Here is a tiny trained network, its code and every weight. The questions are about switching its units off for an input and a class, where a switched-off unit gives its printed mean instead of its output.

import numpy as np


def w(rows, s, z=0):
    codes = np.array(rows[::2]) - 128.0
    scale = np.full(codes.shape[1], s)
    scale[-1] = z or s
    return codes * scale


def f(y):
    return np.maximum(y, 0)


def log_softmax(a):
    a = a - a.max(-1, keepdims=True)
    return a - np.log(np.exp(a).sum(-1, keepdims=True))


def net(x, mask):
    res = np.array(x, float).reshape(1, 8) / 4 @ E
    y = f(res @ A[0][:, :-1].T + A[0][:, -1])
    res = res + np.where(mask, y, B[0][:, -1]) @ B[0][:, :-1]
    return log_softmax(res[-1] @ U[:, :-1].T + U[:, -1])


A, B = {}, {}
E = w([
[144,143,138,126,116,144,125],'x0',
[112,125,120,143,137,131,138],'x1',
[145,127,135,114,125,127,120],'x2',
[133,115,137,128,143,116,131],'x3',
[213,237,5,4,180,34,254],'x4',
[182,197,97,209,58,223,190],'x5',
[51,239,222,184,49,7,193],'x6',
[120,108,120,132,128,118,141],'x7',
],0.0043)
A[0] = w([
[246,196,18,18,180,46,243,18],'N1',
[171,194,33,41,203,46,176,18],'N2',
[77,218,191,131,76,3,165,33],'N3',
[61,220,211,157,94,77,228,21],'N4',
[178,185,22,48,162,73,225,2],'N5',
[194,50,61,36,240,218,117,75],'N6',
[31,47,159,9,226,4,63,170],'N7',
[231,64,23,61,196,222,69,59],'N8',
],0.0044,0.0029)
B[0] = w([
[86,42,254,226,194,206,39,250],'N1',
[103,87,234,190,166,233,50,208],'N2',
[238,97,110,165,57,67,196,204],'N3',
[221,140,60,161,42,40,95,196],'N4',
[113,79,236,217,170,190,32,209],'N5',
[234,149,57,130,35,33,151,213],'N6',
[175,232,114,52,36,228,153,254],'N7',
[218,150,71,181,92,21,188,215],'N8',
],0.005,0.0043)
U = w([
[60,21,239,231,179,214,14,50],'0',
[125,178,86,71,122,122,199,234],'1',
[116,179,65,60,115,126,201,229],'2',
[165,249,93,29,59,211,192,167],'3',
[241,145,2,106,48,4,236,2],'4',
[66,167,46,57,182,134,229,172],'5',
[66,187,85,55,189,152,207,155],'6',
],0.0041,0.0039)

Each question gives the input, the list of numbers given to net, and the class t.
The units are the neurons (one row each of A and B). Each row of codes is followed by its name. A weight is (code - 128) times the scale printed after its matrix; where a second scale follows, it is the last column's (A, B and U).
mask holds one flag per neuron, in row order. A switched-off neuron (its flag False) gives its mean, the last column of its row in B, instead of its output. The means were averaged over made-up inputs and are rounded, as every weight is.
A unit's drop is (log p(t) with every unit on - log p(t) with that unit switched off) / (log p(t) with every unit on - log p(t) with every unit switched off).
The circuit of an input: a set's keep is (log p(t) with only the set's units on - log p(t) with every unit switched off) / (log p(t) with every unit on - log p(t) with every unit switched off). Starting from all 8 units, units are removed one at a time, each time the one whose removal leaves the highest keep (on an exact tie, the one counted first), for as long as the keep stays at least 0.8.
circuit, biggest first: the units of the circuit, biggest drop first
unit that matters most: the unit with the biggest drop
top k neurons: the k neurons with the biggest drops, biggest first
drop when u is switched off: that unit's drop, to one decimal
input [7,4,3,4,8,-8,0,-4], class 0: circuit, biggest first	N1, N2
input [-1,-8,-6,2,8,8,-7,6], class 0: circuit, biggest first	N1, N5
input [-2,-7,3,2,7,-6,-5,-4], class 0: top 3 neurons	N1, N2, N5
input [-5,4,-6,2,6,-6,-1,-5], class 0: circuit, biggest first	N1, N2
input [-3,8,7,7,8,5,-6,-3], class 0: circuit, biggest first	N1, N5
input [5,-5,-1,3,6,3,-5,-2], class 0: top 4 neurons	N1, N5, N2, N7
input [-8,1,-2,8,-7,3,-6,1], class 2: circuit, biggest first	N1, N5
input [7,4,5,-4,-6,-8,0,1], class 3: top 4 neurons	N7, N1, N5, N2
input [-4,2,-2,0,-4,4,-5,1], class 4: unit that matters most	N1
input [6,4,1,-6,-6,-1,-8,3], class 4: drop when N8 is switched off	0.3
input [-3,3,2,-2,8,-4,7,-5], class 0: drop when N1 is switched off	0.4
input [-6,3,7,3,-7,-8,4,2], class 3: drop when N1 is switched off	0.2
input [-3,1,6,1,-5,-8,0,5], class 3: drop when N5 is switched off	0.1
